Here is a tiny trained network, its code and every weight. The questions are about switching its units off for an input and a target symbol, where a switched-off unit gives its printed mean instead of its output.

import numpy as np


def w(rows, s, z=0):
    codes = np.array(rows[::2]) - 128.0
    scale = np.full(codes.shape[1], s)
    scale[-1] = z or s
    return codes * scale


def f(y):
    return y / 2 * (1 + np.tanh(0.7978845608 * (y + 0.044715 * y**3)))


def softmax(a):
    e = np.exp(a - a.max(-1, keepdims=True))
    return e / e.sum(-1, keepdims=True)


def log_softmax(a):
    a = a - a.max(-1, keepdims=True)
    return a - np.log(np.exp(a).sum(-1, keepdims=True))


def net(x, mask):
    ids = ['βδεζξπστω'.index(c) for c in x.split()]
    T = len(ids)
    res = E[ids] + P[:T]
    u = 0
    for l in range(2):
        q, k, v = (res @ M[l].T for M in (Q, K, V))
        z = softmax(np.where(np.tri(T) > 0, q @ k.T / 4**0.5, -1e9)) @ v
        res = res + np.where(mask[u], z, O[l][:, -1]) @ O[l][:, :-1]
        u += 1
        y = f(res @ A[l][:, :-1].T + A[l][:, -1])
        res = res + np.where(mask[u : u + 4], y, B[l][:, -1]) @ B[l][:, :-1]
        u += 4
    return log_softmax(res[-1] @ U[:, :-1].T + U[:, -1])


Q, K, V, O, A, B = {}, {}, {}, {}, {}, {}
E = w([
[242,193,153],'β',
[35,214,112],'δ',
[156,142,58],'ε',
[131,95,37],'ζ',
[166,124,67],'ξ',
[91,94,2],'π',
[125,91,19],'σ',
[165,125,71],'τ',
[200,109,84],'ω',
],0.0059)
P = w([
[169,145,3],'0',
[167,148,21],'1',
[170,145,38],'2',
[170,143,54],'3',
[166,142,67],'4',
[165,136,81],'5',
[164,141,97],'6',
[158,144,109],'7',
[159,141,129],'8',
[155,144,139],'9',
[143,149,157],'10',
[126,153,176],'11',
[137,156,169],'12',
],0.0036)
Q[0] = w([
[73,93,219],'0.h1',
[124,199,142],'0.h1',
[207,190,5],'0.h1',
[143,133,104],'0.h1',
],0.019)
K[0] = w([
[161,145,40],'0.h1',
[88,174,121],'0.h1',
[68,121,251],'0.h1',
[118,127,152],'0.h1',
],0.024)
V[0] = w([
[155,121,111],'0.h1',
[175,111,171],'0.h1',
[218,95,255],'0.h1',
[95,138,125],'0.h1',
],0.0075)
O[0] = w([
[119,96,139,221],'0.h1',
[110,101,175,118],'0.h1',
[88,85,252,8],'0.h1',
[138,158,110,71],'0.h1',
],0.011,0.0011)
A[0] = w([
[233,173,166,96],'0.n1',
[178,31,179,168],'0.n2',
[2,20,70,118],'0.n3',
[221,96,127,254],'0.n4',
],0.012,0.0023)
B[0] = w([
[166,187,166,215],'0.n1',
[102,120,180,140],'0.n2',
[127,252,110,152],'0.n3',
[188,121,129,254],'0.n4',
],0.024,0.0043)
Q[1] = w([
[59,35,63],'1.h1',
[94,196,117],'1.h1',
[141,138,172],'1.h1',
[251,95,138],'1.h1',
],0.023)
K[1] = w([
[207,67,3],'1.h1',
[184,194,187],'1.h1',
[81,157,146],'1.h1',
[21,19,134],'1.h1',
],0.016)
V[1] = w([
[76,80,152],'1.h1',
[187,1,94],'1.h1',
[186,43,83],'1.h1',
[95,79,57],'1.h1',
],0.0099)
O[1] = w([
[115,188,104,2],'1.h1',
[29,167,252,118],'1.h1',
[39,131,223,153],'1.h1',
[2,104,83,43],'1.h1',
],0.01,0.0086)
A[1] = w([
[103,235,91,79],'1.n1',
[74,211,203,133],'1.n2',
[125,101,178,4],'1.n3',
[63,246,88,179],'1.n4',
],0.013,0.0044)
B[1] = w([
[150,18,107,174],'1.n1',
[57,100,103,252],'1.n2',
[212,2,105,168],'1.n3',
[215,182,123,161],'1.n4',
],0.026,0.0044)
U = w([
[85,139,133,145],'β',
[88,114,133,143],'δ',
[183,76,230,69],'ε',
[125,139,110,72],'ζ',
[87,114,141,120],'ξ',
[115,191,98,165],'π',
[165,88,1,84],'σ',
[98,239,169,255],'τ',
[120,56,131,81],'ω',
],0.0048,0.0067)

Each question gives the input, a string of symbols that net reads in full, and the target symbol t.
The units are the heads (4 rows each of Q, K, V and O) and the neurons (one row each of A and B). Each row of codes is followed by its name. A weight is (code - 128) times the scale printed after its matrix; where a second scale follows, it is the last column's (O, A, B and U).
mask holds one flag per unit, layer by layer, with each layer's heads first. A switched-off unit (its flag False) gives its mean, the last column of its rows in O or B, instead of its output. The means were averaged over made-up inputs and are rounded, as every weight is.
A unit's drop is (log p(t) with every unit on - log p(t) with that unit switched off) / (log p(t) with every unit on - log p(t) with every unit switched off).
The circuit of an input: a set's keep is (log p(t) with only the set's units on - log p(t) with every unit switched off) / (log p(t) with every unit on - log p(t) with every unit switched off). Starting from all 10 units, units are removed one at a time, each time the one whose removal leaves the highest keep (on an exact tie, the one counted first), for as long as the keep stays at least 0.8.
units of the circuit, in order: the units of the circuit, biggest drop first
most important unit: the unit with the biggest drop
k most important neurons: the k neurons with the biggest drops, biggest first
k most important neurons of layer l: the k neurons of layer l with the biggest drops, biggest first
drop when u is switched off: that unit's drop, to one decimal
input β ζ π σ ξ π π π β, target τ: most important unit -> 0.n3
input β ω π π ω β, target ω: 3 most important neurons of layer 0 -> (0.n2, 0.n4, 0.n3)
input ζ β β σ, target τ: 3 most important neurons -> (0.n3, 0.n1, 1.n3)
input β β β β β δ ζ β σ, target τ: units of the circuit, in order -> (1.n3, 1.n1)
input ξ β β β ω π ω ω, target ω: 2 most important neurons -> (0.n3, 1.n3)
input ξ β δ π β β π ω β δ ζ, target τ: 4 most important neurons -> (0.n1, 1.n3, 1.n1, 1.n2)
input π β δ β β ε β ζ, target τ: units of the circuit, in order -> (1.n3, 1.n1)
input ω ω β δ ε β β π β β, target τ: 2 most important neurons -> (0.n1, 0.n4)
input π ε β ω β, target ω: 2 most important neurons -> (0.n3, 0.n4)
input τ ω δ τ ζ β β π β π, target τ: 4 most important neurons -> (0.n1, 0.n3, 0.n4, 1.n3)
input β π ξ β β β ω, target ω: 3 most important neurons -> (1.n3, 1.n2, 0.n3)
input π ω δ ω ξ τ π ζ δ, target ω: 3 most important neurons -> (0.n1, 1.n3, 0.n4)
input ξ ξ π, target σ: 3 most important neurons of layer 1 -> (1.n1, 1.n4, 1.n2)
input β β β, target ε: 3 most important neurons -> (0.n3, 0.n1, 0.n4)
input β σ δ ω ζ π π δ, target ω: most important neuron of layer 1 -> (1.n3)
input β β π, target σ: 4 most important neurons -> (0.n3, 1.n1, 1.n4, 0.n2)
input β ξ β β β, target ε: 2 most important neurons -> (0.n2, 0.n3)
input β β σ π π β ξ β β β π β, target σ: 2 most important neurons of layer 0 -> (0.n3, 0.n4)
input β π ω β π β, target σ: drop when 0.h1 is switched off -> 0.1
input β δ ε β β β π, target τ: drop when 1.n3 is switched off -> 0.4
input δ β ξ π β ε ω β β δ δ, target ε: drop when 1.h1 is switched off -> 1.9
